[  6  16 -12 -19  -4] = gul
[ -5   2 -26 -53  17] = seko
[-18  22   0 -22  37] = mazas
[ 50  50   4  50 -54] = pafe
[-13  -6 -16   5  23] = pip
[-18  37 -23  22  37] = Pevi
[ 31 -17  31   9  31] = Fanat
[-13 -16  23  -7   5] = Madu
[-42 -15 -27  34  60] = zopi
order: [ 22 -18 -23  37  37]	Pevi
order: [-17  31   9  31  31]	Fanat
all Fanat: [31]	1 3 5
order: [-16 -13  -6   5  23]	pip
all pafe: [50]	1 2 4
all pafe: [-54]	5
all Pevi: [-18]	1

[ 42 -19  12  16  20  27   5  12   6  33  41  34 -11  -7 -15   7  27   2
 -41  15  -4  16   5 -21 -24  -3 -20   0  44  20   0   9  -4  -9 -19 -10
  -8] = Mosit
[ 60 -25  28  40  26  32  -4  16  20  68  53  41 -15 -24 -21  -4  28  10
 -53  11   1  41 -23 -23 -18 -10 -23  -2  53 -15 -18  23   5 -13 -18  -4
 -15] = dutid
[-11  12   2 -10 -31 -25  27   8  14  30 -27  13  -9  20   3   0 -17  19
   0  30   5 -40  -3  49 -16  27  20  53  57   7  11 -34  40   7  11  12
   2] = zun
[ 36   7  31  11   8  14  -7  -7  18  31  33  25 -14 -21 -23   4  25 -10
 -32   3   5  16   5  -7 -19 -10 -24  -2  24  25   0  15   6  -4 -41 -11
 -14] = zisuf
[ 22  44  36 -29  -9   3  -5 -35  12 -15  28  23 -15 -10 -30  25  39 -40
 -23   2   5 -21   3   2 -39  -8 -37  -3   6  48  35   3   2   5 -86 -30
 -15] = pimu
[ 13 -34   2  49  19  -3 -10  20  30  53   5  -9   7 -25  12 -26 -17  30
  12   0  11  40   7 -16  27   3  27 -11   2 -31 -40  11   8   0  57  20
  14] = nav
[-18  39  -2 -57 -16 -18   8 -34  -1 -70  -3  -5   4  16  -3  33  22 -39
  22   4   0 -58  -2   0 -30  10  -8  -6 -24  29  54 -25 -14  16 -48 -28
  14] = Vesi
[-37   2   5 -31  -5 -35  35 -39   2   3  25   3 -21  22 -40  44  12   2
 -15 -15 -29 -86 -15 -23  23  28  -3   3   6  -8 -10  -9  48 -30   5  36
  39] = gese
all gese: [-40]	15
all dutid: [-23]	23 24 27
order: [-86 -40 -39 -37 -35 -30 -30 -29 -23 -21 -15 -15 -15 -10  -9  -8  -5  -3
   2   2   2   3   3   3   5   5   6  12  22  23  25  28  35  36  39  44
  48]	pimu
order: [ 14  20  57   0   8  11 -40 -31   2 -11  27   3  27 -16   7  40  11   0
  12  30 -17 -26  12 -25   7  -9   5  53  30  20 -10  -3  19  49   2 -34
  13]	nav

[  7  18  40  25   1  37  -2  -8 -14  12  16 -11  28 -44] -> rofu
[  7  -1  40  -8  28   1  16  17 -11  37  12 -14 -44  25] -> Rezat
[ 47  47  -4  -9  33  12  49 -35  21  16  16 -20  83  15] -> loda
[ 34  22  14  14  10  29  65 -17  22  31  48 -28  11   1] -> gusop
[ 29  32   2  -7  25   9  46 -17  10 -14   7  21  38   5] -> Rones
[ 12  37  28   7  40   1  18  -1 -14 -11  25 -44  16  -8] -> Bemen
all rofu: [-14]	9
order: [ -8  12  37  28   7  40   1  18  -1 -14 -11  25 -44  16]	Bemen
all Bemen: [16]	13
order: [  1 -14  16  -8  12  40   7 -44  18  28  -1  37  25 -11]	Bemen
all gusop: [22]	2 9

[-14  44  12   3   2   2  -6  -4  -1   1  -3   2  -3 -16  -2  27 -43   2
   3   6 -25   9   4  27   6 -50  12 -18  53  -9 -58 -16  25   2   2   2
 -17  -9 -19  18   3  -2 -10  -9  10 -75   2 -20   9 -79] : fimag
[-50 -58  12   3 -10   2  12 -14  -3  44   6   9   4  -2  -9   0  10   1
   9  25   2  -6 -19 -75   2 -20   2 -17   6   2 -25  -9   4 -16   3  -3
   2 -16   2  -2  10  27 -43 -79  27  53  -2  18  -4   2] : dal
[ 27   1  -2   2  10  -9 -16   9   3  -3 -10  -2  44  -2   2  -9  -6 -19
  -4   0 -14  53  -3 -79  18 -25   6   2  12  -9 -43 -20 -75   2   3   2
   2   4 -17   4 -16   5  12   2 -58  27   2   9 -50  25] : Gebez
[-50 -17 -16   2  27  -4  12   2   6  12   2  25  27 -43 -25 -10   2   0
  -2   1   2   9  -2  -3   3 -58  -9 -75 -79  53 -19   3   2  -9   2  -2
   9  10  -3 -20   2   4 -14   6 -17  44   9  -6  18  -9] : lofa
order: [-79 -75 -58 -50 -43 -25 -20 -19 -17 -16 -16 -14 -10  -9  -9  -6  -4  -3
  -3  -2  -2  -2   0   1   2   2   2   2   2   2   2   2   3   3   4   4
   6   6   9   9  10  10  12  12  18  25  27  27  44  53]	dal
order: [  2  -4  18  -2  53  27 -79 -43  27  10  -2   2 -16   2  -3   3 -16   4
  -9 -25   2   6 -17   2 -20   2 -75 -19  -6   2  25   9   1  10   0  -9
  -2   4   9   6  44  -3 -14  12   2 -10   3  12 -58 -50]	dal
order: [ -6  18  -9 -50 -17 -16   2  27  -4  12   2   6  12   2  25  27 -43 -25
 -10   2   0  -2   1   2   9  -2  -3   3 -58  -9 -75 -79  53 -19   3   2
  -9   2  -2   9  10  -3 -20   2   4 -14   6 -17  44   9]	lofa
all lofa: [-17]	2 45
order: [-79   9 -20   2 -75  10  -9 -10  -2   3  18 -19  -9 -17   2   2   2  25
 -16 -58  -9  53 -18  12 -50   6  27   4   9 -25   6   3   2 -43  27  -2
 -16  -3   2  -3   1  -1  -4  -6   2   2   3  12  44 -14]	fimag
all dal: [10]	17 41

[37 22 -1  0  0 22 17 30 10  2  2 10 12  0  2  7 -1 18 58  0 15 -2 22 13
  5 10 33 53 16 19  6 43]  Nozu
[13  6 -2 20  5  1  1 38 13 -2  2 12 24  1  2 -2  2  6 26  9 20  0 -3 53
 51  2 25  4  1  3  3  0]  bakip
[13  6 -2 20  5  1  1 38 13 -2  2 12 -2  1  2 -2  2  6 26  9 20  0  3 30
 23 -4 34 44 -2  2  5  0]  zazo
[74  4 17  1  1 22  3 56  8 -2 -1 24 10 41  1  8 -2  5 21  0 22  1 -3 41
  6  4 60 89  1  2 26 17]  golob
all golob: [-3]	23
all bakip: [3]	30 31

[-53  50 -50 -60  -8 -23 -32 -46  44  54 -36 -10  38  36 -65  37  36   7
  26  -4  14  27  49  66 -27   1 -58 -39  35 -20  21   0  59  55  -8] -> pepil
[-53 -27  -4  37  14   7  -8  26 -58  50 -65  27 -46  38  59 -10  -8 -20
 -53  66  44  35 -39   1 -23 -50  36 -60 -36 -32   0  55  49  37  54] -> lifi
[-40 -54  51  24 -34 -37 -40 -33  11  49  -3  14  12   3  11 -54  10  55
  32   6   3  12  11 -22  10  18 -24   2  67  10 -46  35  31  17   4] -> dake
order: [ 54  37  49  55   0 -32 -36 -60  36 -50 -23   1 -39  35  44  66 -53 -20
  -8 -10  59  38 -46  27 -65  50 -58  26  -8   7  14  37  -4 -27 -53]	lifi
all dake: [-54]	2 16

